Below is a small trained network, with its code and all its weights. Each question gives an input and a class and asks what happens when units are switched off, that is, made to give their printed mean instead of their output.

import numpy as np


def w(rows, s, z=0):
    codes = np.array(rows[::2]) - 128.0
    scale = np.full(codes.shape[1], s)
    scale[-1] = z or s
    return codes * scale


def f(y):
    return np.maximum(y, 0)


def log_softmax(a):
    a = a - a.max(-1, keepdims=True)
    return a - np.log(np.exp(a).sum(-1, keepdims=True))


def net(x, mask):
    res = np.array(x, float).reshape(1, 7) / 4 @ E
    y = f(res @ A[0][:, :-1].T + A[0][:, -1])
    res = res + np.where(mask, y, B[0][:, -1]) @ B[0][:, :-1]
    return log_softmax(res[-1] @ U[:, :-1].T + U[:, -1])


A, B = {}, {}
E = w([
[112,153,161,165],'x0',
[212,110,115,202],'x1',
[171,188,254,109],'x2',
[113,198,137,115],'x3',
[31,113,182,132],'x4',
[185,18,217,63],'x5',
[162,162,32,31],'x6',
],0.0096)
A[0] = w([
[144,179,142,180,205],'neuron 1',
[200,124,42,91,171],'neuron 2',
[83,114,180,51,69],'neuron 3',
[143,173,154,35,207],'neuron 4',
[146,80,87,117,148],'neuron 5',
[183,197,126,91,244],'neuron 6',
[205,186,88,175,173],'neuron 7',
[195,95,66,94,151],'neuron 8',
[183,101,48,59,134],'neuron 9',
[119,60,161,175,105],'neuron 10',
[108,136,156,79,102],'neuron 11',
[191,215,110,163,146],'neuron 12',
[42,180,136,56,253],'neuron 13',
[48,145,116,127,131],'neuron 14',
[9,213,65,104,188],'neuron 15',
[125,20,26,145,96],'neuron 16',
[128,121,167,71,122],'neuron 17',
[30,136,129,143,166],'neuron 18',
[211,197,130,164,168],'neuron 19',
[160,134,196,153,169],'neuron 20',
[157,22,198,182,180],'neuron 21',
[167,82,142,95,179],'neuron 22',
[96,228,96,152,196],'neuron 23',
[87,83,136,175,159],'neuron 24',
[64,194,107,121,175],'neuron 25',
[182,220,113,159,137],'neuron 26',
[169,73,144,215,211],'neuron 27',
[91,84,203,124,230],'neuron 28',
],0.014,0.0048)
B[0] = w([
[145,112,141,158,183],'neuron 1',
[28,145,124,121,203],'neuron 2',
[170,142,153,129,181],'neuron 3',
[98,151,170,137,197],'neuron 4',
[131,152,119,111,166],'neuron 5',
[78,133,160,131,193],'neuron 6',
[72,104,190,117,190],'neuron 7',
[53,152,108,78,187],'neuron 8',
[57,159,84,89,201],'neuron 9',
[204,103,78,95,177],'neuron 10',
[160,137,159,131,159],'neuron 11',
[57,71,184,169,188],'neuron 12',
[147,180,139,159,220],'neuron 13',
[163,146,120,180,181],'neuron 14',
[122,164,106,187,249],'neuron 15',
[103,129,121,139,203],'neuron 16',
[130,147,151,104,169],'neuron 17',
[232,169,78,165,194],'neuron 18',
[90,91,152,138,185],'neuron 19',
[167,116,127,110,189],'neuron 20',
[160,96,85,61,223],'neuron 21',
[121,127,126,94,177],'neuron 22',
[145,107,146,173,215],'neuron 23',
[173,106,66,139,173],'neuron 24',
[128,141,104,194,200],'neuron 25',
[70,83,172,172,187],'neuron 26',
[118,70,89,114,198],'neuron 27',
[252,146,134,56,209],'neuron 28',
],0.012,0.018)
U = w([
[166,229,120,203,16],'0',
[98,77,248,158,170],'1',
[183,233,254,54,99],'2',
[54,249,129,52,93],'3',
[186,92,103,61,249],'4',
],0.0097,0.0018)

Each question gives the input, the list of numbers given to net, and the class t.
The units are the neurons (one row each of A and B). Each row of codes is followed by its name. A weight is (code - 128) times the scale printed after its matrix; where a second scale follows, it is the last column's (A, B and U).
mask holds one flag per neuron, in row order. A switched-off neuron (its flag False) gives its mean, the last column of its row in B, instead of its output. The means were averaged over made-up inputs and are rounded, as every weight is.
A unit's drop is (log p(t) with every unit on - log p(t) with that unit switched off) / (log p(t) with every unit on - log p(t) with every unit switched off).
The circuit of an input: a set's keep is (log p(t) with only the set's units on - log p(t) with every unit switched off) / (log p(t) with every unit on - log p(t) with every unit switched off). Starting from the 12 units with the biggest drops (on a tie, the unit counted first), units are removed one at a time, each time the one whose removal leaves the highest keep (on an exact tie, the one counted first), for as long as the keep stays at least 0.8.
circuit, biggest first: the units of the circuit, biggest drop first
top k neurons: the k neurons with the biggest drops, biggest first
drop when u is switched off: that unit's drop, to one decimal
input [4,6,7,-8,2,4,6], class 4: circuit, biggest first -> [neuron 21]
input [3,8,-2,3,7,-5,6], class 1: circuit, biggest first -> [neuron 12; neuron 7]
input [1,2,-7,2,8,0,-3], class 0: top 2 neurons -> [neuron 18; neuron 14]
input [-4,-5,-7,6,-4,-8,6], class 0: top 4 neurons -> [neuron 15; neuron 23; neuron 25; neuron 14]
input [-3,7,5,6,-8,5,5], class 1: top 4 neurons -> [neuron 12; neuron 26; neuron 19; neuron 7]
input [-6,4,-2,5,-7,-3,5], class 3: top 3 neurons -> [neuron 9; neuron 8; neuron 2]
input [-8,7,5,7,-5,6,4], class 3: top 2 neurons -> [neuron 9; neuron 8]
input [-2,-7,0,-8,8,4,-1], class 4: top 3 neurons -> [neuron 21; neuron 24; neuron 10]
input [5,-8,-7,5,-3,6,-2], class 2: drop when neuron 25 is switched off -> 0.2
input [3,-4,-1,-5,-7,-8,-6], class 1: drop when neuron 7 is switched off -> 0.3
input [0,-5,-7,5,3,-2,-7], class 0: drop when neuron 27 is switched off -> 0.0
